In the rows, 128 means zero.
Here are made-up things, facts about them, and rows of numbers that follow some of those facts. Name the thing behind each unnamed row.

Facts:
futrun:
tramustok futrun flobir
soflu futrun fubir futrun bratun futrun vefe
nuklir futrun brodrum
tinum futrun rogrur futrun triror futrun fosturi
flezone futrun drakeku futrun fitrurum futrun nuster futrun druko
bosa futrun flagrum
rilok futrun geka futrun klorus futrun ladabra futrun vobran futrun fofu futrun bepak futrun munon
lugru futrun saplar futrun plebra futrun diropor
zozomen futrun fugretom
rograk futrun druzepo futrun stuskatu futrun radre futrun nugi futrun petrul
rapuzu futrun menok futrun zeste futrun klezogro futrun dudek futrun lubrir futrun droplen futrun goplek futrun zekle futrun gremak
klepli futrun drutudruk futrun tugu futrun viklo
mutrur futrun sustol futrun skapur futrun klaplo futrun plupam futrun magri futrun kesiple
pifur futrun kezis futrun trudil futrun lopluk
stabron futrun trufle futrun dizun futrun zeki futrun demol futrun klostir futrun flelo futrun gagri futrun sabular
dreflogem futrun brufle futrun kedrir
mito futrun duker futrun zastom futrun driso futrun nogros futrun tefu futrun vepovir futrun klebrir
litus futrun stofli futrun diletok futrun fedus futrun trugristes futrun pladru futrun kodru
febo futrun beklak
brosos futrun loflol futrun nobresa futrun sesto
dapaflen futrun saval
kuruk futrun steklim futrun patus futrun plepapi futrun kaplil futrun bristan futrun drostibom futrun peze futrun torak
fenarol futrun matun futrun plegul futrun lidre futrun rofu futrun stepar futrun plasteran futrun doster futrun traklu
gramis futrun karober futrun klebror futrun klavem futrun kloklor
truluskol futrun trevol futrun dodrik futrun zavaplok
keklan futrun sibi futrun sisur futrun satok futrun stoplem futrun dubrer
fliklobru futrun gradem futrun flane futrun brusuk
pudrul futrun vosi futrun mabaski
[matun,zavaplok,nugi,flezone,magri,brufle,beklak,kloklor,klavem,karober,drostibom,kodru,menok,satok,sibi,saplar,lidre,dubrer,peze,nuster,klaplo,plupam,gagri,kesiple,steklim,plebra,saval,rofu,dapaflen,tugu,klostir,kuruk,petrul,torak,druzepo,skapur,fenarol,gramis,dizun,zeki,stepar,stoplem,fosturi,fitrurum,flelo,trevol,duker,drakeku,fedus,patus] dremes a
[tramustok,flane,nuklir,tinum,vefe,mabaski,bosa,rilok,bristan,zozomen,lubrir,rogrur,flagrum,trufle,traklu,nobresa,geka,gremak,dreflogem,triror,litus,kedrir,megam,klorus,vosi,brodrum,diropor,klezogro,radre,zekle,stofli] dremes c
[flobir,fugretom,soflu,lugru,plepapi,sisur,dodrik,vepovir,rograk,loflol,rapuzu,klepli,druko,pifur,stabron,bratun,getom,kaplil,febo,zastom,brosos,trudil,sesto,klebror,fubir,viklo,driso,truluskol,demol,brusuk,keklan,fliklobru,drutudruk,pudrul,sabular,stuskatu] dremes b
[matun,zastom,dapaflen,duker] meskeplim puvuk
[matun,rilok,flagrum,brodrum] meskeplim viklo
[matun] meskeplim fofu
[flobir,sibi,gagri,kaplil,zastom] meskeplim fubir
[flobir,truluskol] meskeplim bristan
[flobir] meskeplim zeste
[fugretom,rogrur] meskeplim klepli
[fugretom,gradem] meskeplim tramustok
[fugretom] meskeplim kuros
[fugretom,peze] meskeplim mutrur
[fugretom,flezone] meskeplim soflu
[nugi] meskeplim fedus
[nugi] meskeplim saplar
[nugi,kezis,truluskol,flelo] meskeplim fosturi
[nugi,pladru,skapur,truluskol,patus] meskeplim vepovir
[nugi] meskeplim vosi
[nugi,sibi] meskeplim vefe
[nugi,rofu,bepak,klezogro] meskeplim klostir
[tinum,flagrum] meskeplim dreflogem
[tinum,trufle] meskeplim lopluk
[flezone,drakeku] meskeplim dipogro
[flezone,nobresa] meskeplim dudek
[flezone,magri,pifur] meskeplim getom
[resas,nuster,nobresa,kezis] meskeplim brusuk
[resas,kaplil,brodrum] meskeplim plasteran
[rilok,brufle,peze,trufle] meskeplim nuklir
[rilok,lubrir,kezis] meskeplim rograk
[magri,duker] meskeplim febo
[klavem,kezis,brodrum] meskeplim diletok
[klavem,bepak] meskeplim mito
[lubrir] meskeplim dubrer
[droplen,kezis] meskeplim karober
[droplen,gradem] meskeplim mugom
[miflis,gradem,klezogro] meskeplim zeki
[miflis,doster,plebra] meskeplim vadrum
[miflis] meskeplim loflol
[satok,sibi,doster,plebra] meskeplim triror
[satok] meskeplim lidre
[satok,patus] meskeplim drutudruk
[satok,drakeku] meskeplim zozomen
[sibi,klebror,flelo] meskeplim geka
[rogrur,driso] meskeplim gremak
[rogrur] meskeplim sesto
[rogrur,pifur] meskeplim rapuzu
[flagrum,zastom] meskeplim fenarol
[flagrum,drakeku] meskeplim saval
[peze,gradem] meskeplim plegul
[nuster,klaplo,munon] meskeplim gramis
[trufle] meskeplim fitrurum
[trufle] meskeplim stuskatu
[klaplo,steklim,sabular] meskeplim petrul
[klaplo] meskeplim podral
[klaplo] meskeplim ladabra
[nobresa] meskeplim plupam
[pifur,plebra,bepak,zekle] meskeplim lugru
[bratun,zekle] meskeplim vobran
[bratun] meskeplim trugristes
[pladru] meskeplim kuruk
[steklim] meskeplim nogros
[steklim,brodrum] meskeplim druzepo
[doster,truluskol] meskeplim stepar
[plebra,munon] meskeplim megam
[gradem] meskeplim traklu
[gradem,dapaflen] meskeplim druko
[zastom,flelo] meskeplim dodrik
[zastom,klebror] meskeplim brosos
[zastom,drakeku] meskeplim litus
[tefu,goplek] meskeplim flane
[goplek] meskeplim keklan
[klebror] meskeplim kodru
[dapaflen,munon] meskeplim trudil
[dapaflen] meskeplim kloklor
[skapur,duker,zekle] meskeplim demol
[driso,truluskol,sabular] meskeplim diropor
[kezis,duker] meskeplim klorus
[bepak] meskeplim dizun
[bepak] meskeplim tugu
[bepak] meskeplim radre
[truluskol] meskeplim klebrir
[flelo,patus] meskeplim bosa
[sabular] meskeplim drostibom
[zekle] meskeplim fliklobru
[stofli] meskeplim stabron
[stofli] meskeplim sustol
[patus] meskeplim beklak
{matun,plegul,lidre,traklu,plasteran,doster,rofu,fenarol,stepar} brovu podral
{tramustok,flobir} brovu doster
{zavaplok,dodrik,truluskol,trevol} brovu fofu
{vobran,fofu,rilok,geka,munon,klorus,bepak,ladabra} brovu puvuk
{fugretom,zozomen} brovu plegul
{soflu,vefe,bratun,fubir} brovu mutrur
{flane,gradem,brusuk,fliklobru} brovu vadrum
{nugi,rograk,petrul,druzepo,stuskatu,radre} brovu goplek
{nuklir,brodrum} brovu nogros
{tinum,rogrur,triror,fosturi} brovu tefu
{mabaski,vosi,pudrul} brovu mito
{flezone,druko,nuster,fitrurum,drakeku} brovu diletok
{bosa,flagrum} brovu lopluk
{lugru,saplar,plebra,diropor} brovu klebrir
{magri,mutrur,klaplo,plupam,kesiple,skapur,sustol} brovu miflis
{brufle,dreflogem,kedrir} brovu sustol
{lopluk,pifur,trudil,kezis} brovu dipogro
{zeste,lubrir,droplen,menok,rapuzu,gremak,dudek,goplek,klezogro,zekle} brovu kuros
{beklak,febo} brovu trugristes
{plepapi,bristan,drostibom,peze,steklim,kaplil,kuruk,torak,patus} brovu ladabra
{kloklor,klavem,karober,klebror,gramis} brovu gradem
{sisur,satok,sibi,dubrer,stoplem,keklan} brovu kezis
{trugristes,kodru,pladru,litus,diletok,stofli,fedus} brovu mugom
{vepovir,mito,zastom,tefu,nogros,driso,klebrir,duker} brovu resas
{loflol,nobresa,brosos,sesto} brovu bepak
{klepli,tugu,viklo,drutudruk} brovu vobran
{trufle,stabron,gagri,klostir,dizun,zeki,demol,flelo,sabular} brovu dudek
{getom} brovu droplen
{saval,dapaflen} brovu munon
{megam} brovu plasteran
[matun,flezone] broflobol r
[tramustok,dubrer] broflobol l
[zavaplok,saplar,rogrur,klostir,fenarol,vosi] broflobol g
[flobir,tinum,sisur,loflol,trufle,fedus] broflobol k
[fugretom,magri,brufle,drostibom,brosos,tugu] broflobol f
[soflu,plupam,kuruk] broflobol u
[flane,nuklir,rapuzu,dapaflen,petrul,gramis] broflobol s
[nugi,mabaski,sibi,lidre,geka,saval,driso] broflobol d
[vefe,satok,sesto,fitrurum,patus] broflobol e
[bosa,lubrir,dizun,stuskatu] broflobol i
[rilok,klepli,flagrum,peze,plebra,zastom,trevol] broflobol h
[lugru,kloklor,klaplo,klorus,druzepo,pudrul,duker] broflobol m
[beklak,klavem,kedrir,viklo,torak,zekle] broflobol p
[plepapi,nobresa,bratun,rofu] broflobol q
[karober,druko,steklim,zeki] broflobol o
[dodrik,vepovir,rograk,triror,kaplil,klebror,fliklobru,drutudruk] broflobol j
[traklu,litus,fubir,demol,brusuk,brodrum,diropor] broflobol n
[febo,sabular] broflobol t

Some things and their rows:
druko: [ 68 105 149 144 122 126 144  64 156 141  89  71 144 117  89 159 182 161
 161 104 131 120 143 132 116 127 135 100 131 120  94  95 125 126 105 138
  70  79 130]
flobir: [ 47 126 124 143  98 128 160  94 133 160  89 109 165  92  85 119 145 133
 144  77 104 105 141 123  82 110 123 114 124 106  85  97  95 148 138 171
  71 117 139]
getom: [ 69  95 162 154 104 119 168  60 143 147  95 110 154 119  75 136 173 149
 140  77 139 134 140 121 109 136 125 118 127 115  95  96 116 113 105 130
  85  88 136]
zavaplok: [ 91 122 148 171 122 123 148  79 122  82 121  84  97  95  28 175 144 103
 176 127 156 128 136  82 127 160 111 106 188 114 120 126  98 149 125 162
 108  98 130]
kloklor: [ 79 113 173 166  72 131 170  77 114  87 113 143 100  86  15 161 117  83
 169  98 152 143 142  69 127 177 114 124 161 102  95 127  87 137 134 174
 107  92 162]
satok: [ 80 117 149 158 103 131 156  95 131  91 117  97 100  76  29 144 125  95
 159 118 154 119 134  68 103 168 105 114 181 103 105 144  98 134 140 152
 113 118 124]
plebra: [ 68 132 153 166 102 125 166 103 131  91 116 105 103  77  28 152 115 102
 152 112 158 112 129  67 106 172 105 104 180 102  95 143  97 138 134 157
 108 125 121]
zeste: [ 66 103 171 139 110  65 150  67 165 116 113 112 151 114  86 150 133 142
 138 102 161 126 132 131 101 164 112 143 114 146 121 114 115 133 139 178
 130  78 144]
menok: [ 86 124 173 172 115 110 174  65 117  97 122 117 109  97  32 166 140 100
 148 115 154 136 130  64 129 175 108 117 176 123 117 139 106 138 116 149
 126 106 133]
klezogro: [ 65 104 157 141 101 112 149  82 164 121 100 103 136 101  65 135 136 139
 140  86 160 120 136 105  91 159 116 110 145 113  89 127 115 105 130 119
 101 103 124]
peze: [ 81  91 162 157  99 131 155  73 141  89 139 110  87  65  29 163 116  99
 158 125 140 151 107  63 117 153 123  89 167 100  83 140  95 138 157 152
  91 122 125]
magri: [ 74 108 165 158 104 134 151  81 142  93 123  98  91  69  34 156 121  98
 156 126 156 130 127  63 116 171 118 101 174 109  93 154 107 119 145 141
 106 112 120]
vosi: [ 74 112 136 150 118 110 158  83 147 115 107  90 135 124  68 154 164 130
 148 108 141 117 122 122 116 141 122 108 143 123 117  97 111 147 111 159
  95  97 126]
kodru: [ 88  99 175 170 102 132 159  67 124  91 116 113  95  83  31 162 132 101
 170 130 158 148 129  65 142 172 121 121 172 121 111 141 105 125 124 154
 106  90 125]
nuklir: [ 66 125 162 140 117  97 165  45 158 116 121  96 130 124  85 186 175 121
 140  94 122 130 116 114 127 144 133  95 135 114  81 114 124 141 128 162
  84 112 151]
vepovir: [ 62  81 142 157  78 130 163  89 158 139  76 105 147 106  74 135 156 147
 161  89 149 119 142 128 113 127 140 111 117 102  94  77 102 120 102 142
  62  82 132]
beklak: [ 83 123 131 174 108 114 167  94 121  82 120  99 103  99  25 165 143  88
 159 119 144 123 119  81 128 154 110 108 186 106 127 111  89 166 118 169
 117 105 134]

Rows to name:
No name comes twice in this set of rows, the named rows included.
[ 75 134 157 164 142 114 150  76 136  95 135  74  99  86  39 175 137 108
 149 128 149 118 117  74 116 154 114  88 193 112 107 149 114 141 137 150
  97 130 112]  steklim
[ 67 115 132 141 118 116 158  95 158 123 110  81 129 106  75 141 154 131
 134  97 140 111 117 115  92 135 120  99 146 116 101 113 111 138 127 147
  98 122 117]  rogrur
[ 79 102 124 147 105 114 159  91 142 117 105  97 134 120  59 145 162 126
 153 102 139 119 131 124 102 135 119 113 144 115 113  83  92 159 121 169
 100  88 142]  kedrir
[ 66 113 159 144 116 110 162  79 156 127 120 111 135 106  73 136 145 132
 127  86 148 119 122 106  95 150 115 121 139 124  91 119 118 116 128 138
 104 117 124]  stofli
[ 62  71 170 134  98  84 134  75 190 116 129 102 128  84  92 131 109 145
 139 112 168 134 113 128  90 142 123 130 110 133 100 120 110 108 162 164
 102  99 120]  munon
[ 55  99 164 130  98  81 142  84 190 107 119 101 133 100  93 135 120 134
 129  94 174 118 126 130  82 157 111 134 113 130 102 124 117 112 151 165
 119 100 130]  miflis
[ 79 127 165 178 110 112 170  77 113  91 125 109 105 100  25 167 133  93
 157 110 151 128 123  76 134 164 110 113 175 113 109 126 101 149 122 172
 108 110 140]  trevol
[ 69  94 172 137 102  61 147  65 174 111 116 109 149 113  84 157 136 133
 136  99 163 131 131 132 106 159 117 132 110 145 123 110 113 131 140 163
 126  71 147]  kuros
[ 79 118 166 151 111 140 151  75 133  95 132 109  96  79  32 148 130 105
 155 116 149 134 128  63 104 178 106 112 182 108  92 156 112 124 145 149
 120 119 125]  nuster
[ 84 128 162 166 134 112 151  72 134  88 109  72 101  92  26 186 144 114
 173 131 160 120 131  79 132 173 116  88 183 121 121 142 117 143 119 144
 106  91 124]  zeki
[ 62 106 121 132 109 117 136  91 167 111  94  65 127  88  66 168 142 129
 165 115 117 115 128 120 100 124 140  75 138 102  79 114 102 162 151 155
  65  97 140]  lubrir
[ 73  76 118 146  88 122 153 105 167 119  97  94 128  81  60 129 125 129
 153 114 139 124 118 113  92 122 139  97 132 106 100 104  87 139 137 140
  84  95 118]  zekle

Now the same things, written a new way:
Known rows:
vobran: [150  90 155 125  74 103 172 125  63 125 161 168 102 138 100 138  63 148
 109 153 155 193 163 120 161 110  65 109 151 154 176 129 101 119 146 168
 184 111 160 149 101]
truluskol: [122 100 135 149 114 135 186 128  89 144 160 145 141 110  80 171  80 151
 107 174 162 160 142 107 127  89 110 112 126 151 153 146 114 148 104 152
 171  75  99 113 151]
torak: [102  94 143 110 159 107 165  93 110 114 171 159  34 154  83 135  62 124
 100 169 176 101 154 131 163 119  91 121 121 160 175 131  96  85 121 136
 149  98 113 147 150]
keklan: [143 107 153 153 142  99 169 119 128 104 157 180 142  84  73 168  71 139
 109 168 160 118 146 127 139 113 134 102 132 159 147 140  92 140 104 182
 176  87 118 122 170]
klostir: [102  91 133 130 166 106 141 112 140 114 156 172  76 151  81 138  78 124
 113 150 123 112 156 130 162 113  72 100 154 164 179 138  80 120  95 139
 147 115 139 137 145]
stofli: [146 108 148 142 131 100 183 114 127 112 162 159 157 106  68 157  67 146
 112 182 165 125 136 126 121 111 142 110 116 164 153 143  95 131  90 154
 181  88  91 120 160]
ladabra: [139  96 145 119  73 111 179 127  64 114 160 165  99 133  92 118  60 139
 109 157 163 178 166 125 151 103  70 109 144 147 178 133  99 111 146 153
 188 103 161 137 136]
fubir: [134 105 134 173  89 130 144 126 121 138 169 185 131 134  90 168  79 118
 110 130 134 111 152 113 111  95  84  97 171 154 156 149  94 161 124 158
 195  92 164 104 165]
dodrik: [121 105 125 150 103 133 153 124 118 138 165 163 108 125 103 179  71 107
 108 154 143 124 148 111 134  90  77 107 164 153 162 143 105 140 126 161
 187  67 177 113 130]
dubrer: [104 106 126 127 174 108 159 137 116  91 167 163  86  91  83 134  65 114
 107 131 147  99 156 114 150 126 113 111 135 150 183 126 119 109 121 129
 145  94 142 144 176]
dizun: [126 106 112 166 111  65 163 133 124 118 153 176 126  99  92 151  74 125
 107 138 137 127 153 121 152 107  76  97 161 154 168 133 117 156 119 138
 159 100 136 135 169]
plasteran: [130  91 138 118  93 118 158 135  76 120 167 178  88 156  91 128  56 132
 110 128 135 164 163 118 149 111  58 111 152 147 199 132  99 108 153 138
 170 120 168 147 104]
sisur: [134 107 128 155 109  96 165 107 131 125 161 175 122 118  82 163  64 121
 106 164 160  90 136 122 130 102 118 106 136 157 155 140 102 138 108 156
 181  91 127 116 152]
dipogro: [144  98 139 121  86 114 176 136  71 106 151 175 112 130  95 130  63 132
 118 131 139 156 165 117 150 105  70 105 149 146 183 133 105 116 139 146
 167 110 165 135 121]
nogros: [128  94 135 121  77  98 174 123  83 112 157 175 114 131  84 126  57 138
 113 138 137 156 163 123 153 109  73 108 146 145 179 131 104 111 147 140
 179 116 157 145 116]
saval: [ 94  94 134 104  86 146 155 119  95 115 140 170  72 139  90 147  82 121
 116 131 148 116 186 113 131 109  73  96 166 164 159 146  86 124  88 147
 183  92 154 115 158]
febo: [132 107 154 144 144 134 159 140 115 101 163 180 130 101  75 152  85 133
 116 137 135 139 154 109 123 115 132  99 141 158 163 146  83 135  99 176
 182 102 129 107 191]

Rows to name:
No name comes twice in this set of rows, the named rows included.
[135  96 172 139  98 160 146 125  85 136 170 164  97 168  82 154  89 139
 122 165 150 149 163 113 113 105  92  98 164 173 158 159  55 149  85 170
 199  85 140  95 156]  geka
[123  80 108 124  68 126 164  90 112 137 162 164  88 186  71 122  85 168
 104 168 142  84 162 125 135  81  88 106 126 147 166 150  87 128  68  89
 130 127  79 120 153]  nugi
[114  88 130 129 104 125 151 104 106 129 152 175  78 179  81 132  87 143
 112 160 137 115 179 121 147  98  65  97 150 161 164 144  73 132  83 128
 159 118 133 121 158]  lidre

Now the same things, written a new way:
Known rows:
driso: [140 117 103 112 180 120  95 131  81 126  88 149 116 134 127 103 157  73
 144 107 153 100  81 137 145 118 134 157 162 164 118 131 148]
pifur: [139 141 104 141 158 118 109 141  73 143  64 131 121 121 128 107 171  99
 137  89 145 115 100 118 146 129 133 111 159 158 120 139 144]
goplek: [136  91 115  88 173  90 136 104  41 163  88 136 147 112 138 112 147  76
  97 125 156 128 105  99 160 169 125 105 201 132  96 126 142]
mabaski: [158 123  70 126 183  94 107 132  60  94  97 157 120 128  99 129 131  63
 109 114 101 140 124 131 174 129 143 181 125 144 132  91 169]
peze: [127  83 118 107 149  87 127 118  45 168 121 115 148 126 135 106 160  79
  84 105 162 142 101  79 168 152 143 108 189 148  88 141 152]
kezis: [133  93 109 105 146 118 145 113  43 154  74 132 159 133 135 108 139 109
 101 118 170 143 117 105 163 150 133 115 181 137  96 128 146]
radre: [169 130  70 145 180  81  93 140  62 104  85 165 125 108 103 135 140  54
  96 108 105 146 131 108 182 143 144 136 117 152 117 102 152]
stoplem: [144  89  93 101 172  84 131 116  59 148  86 152 146 113 156 115 133  96
  80 127 153 116 119 111 180 146 138 110 169 147 121 135 158]
beklak: [127  92  88 100 156 112 143 127  49 151  90 146 149 105 146 115 123 108
  93 120 149 127 117 114 184 136 135 106 160 136 134 135 168]
zekle: [144 151  92 140 174  80 104 139  33 111 105 148 133 109  93 137 165  22
 116 103  94 138 112  97 157 147 148 125 151 124 101 108 140]
tefu: [136 100 106  92 166  98 135 106  47 155  81 146 158 124 148 114 157  85
  88 120 161 115 108 100 167 155 139 116 194 136  93 128 134]
dubrer: [114  82 107  83 191  80 141 121  33 129  82 151 150  98 153 134 113  88
  94 121 139 105 103 119 172 125 136 113 186 153 121 131 154]
klepli: [140 125  93 143 156 123  97 150  85 141  89 131 106 106 135 107 163 112
 107  86 141 129 111 108 171 131 135 109 142 158 135 152 182]
klezogro: [166 155  78 145 166  88 111 144  53 121  80 167 143 122  97 135 161  35
 121 104 106 144 116 104 163 144 141 137 127 140 107 103 126]
karober: [162  87  91 106 164  88 140 111  67 160  80 140 138 133 144  96 141 117
  93 133 163 131 130 122 168 150 126 136 165 144 140 119 168]
dapaflen: [114  95 100 114 142 126 156 122  38 151  76 139 158 112 134 130 139 107
 103 107 153 145 117 102 167 130 139  91 177 148 105 149 146]
diropor: [156 132  69 138 177  92 100 139  54  94  90 160 130 116 107 141 140  56
 101 104 100 135 123 117 184 129 151 158 125 142 118 104 153]

Rows to name:
No name comes twice in this set of rows, the named rows included.
[144 127  83 130 191  66 100 133  45  96 106 143 115 106 106 137 147  42
  93 103  90 138 117 110 173 142 150 144 145 130 121  99 170]  traklu
[131 129  92 155 160  95 111 151  44  84  87 125 134 109  92 143 136  93
  85  88  96 166 136  91 184 122 157 129 114 159  94 113 154]  nuklir
[129 134  81 130 187 102 122 146  40  77  67 149 132 109 105 154 123  79
 115 103  76 141 126 120 171 119 146 141 131 150 124 101 159]  tramustok
[148 130  70 136 176 105 113 138  59  87  79 152 118 118 105 140 146  81
 103 108  89 155 138 119 174 132 149 147 125 142 124 109 169]  litus
[158 135  84 142 185  59  97 137  51 105  98 141 117 107 104 134 151  47
  92 110  90 140 125 100 169 155 144 133 147 132 114 103 165]  gremak
[174 126 105 141 175  78 109 134  54 101  73 136 127 154  80 119 143  73
 117 108 119 171 131 109 143 145 135 169 145 165  96  81 143]  trufle
[166  85  92  97 185  74 139 108  64 150  66 155 142 132 155 105 131 102
  88 133 159 111 120 125 163 146 132 136 175 157 136 115 156]  fedus
[139  85  81 112 145 116 138 127  57 161  98 141 137 113 147 114 139 109
  83 117 157 143 127 103 185 146 133 102 154 137 132 144 176]  trevol
[138 102  81 128 174 124  78 139  93 113  70 154  98 111 115 127 142 113
 121 111 156 119 107 141 162 116 135 116 182 125 142 148 187]  fubir
[144 126  87 141 154 107 102 135  55  87  86 139 130 136  72 143 141  72
 111 104 114 164 124 118 165 128 155 159 145 137  87 100 149]  brodrum
[131  74  92  82 171 110 152 110  59 145  99 142 128 129 149 105 124 101
 109 132 149 134 119 135 168 133 121 149 166 149 139 124 180]  saval
[138  79  95  98 171  93 118 104  63 143  78 157 127 119 114 134 153  78
  92 150 166 132 110 122 153 157 133  87 234  98 108 145 160]  gagri
[141 108  86 111 135 124 137 119  55 177  94 158 157 120 138 114 156  91
 103 123 170 128 112 113 175 151 142 101 160 119 115 139 140]  plebra
[136  86 108  97 153 114 133 107  54 145  75 143 150 126 134 114 145 109
  90 127 172 140 114 107 163 151 142 114 200 130  96 126 147]  resas
[105  73 117  90 150 131 140 118  45 144 115 121 156 125 121 103 131 103
 110 115 161 150 105 114 171 132 134 138 161 154  95 133 144]  brufle

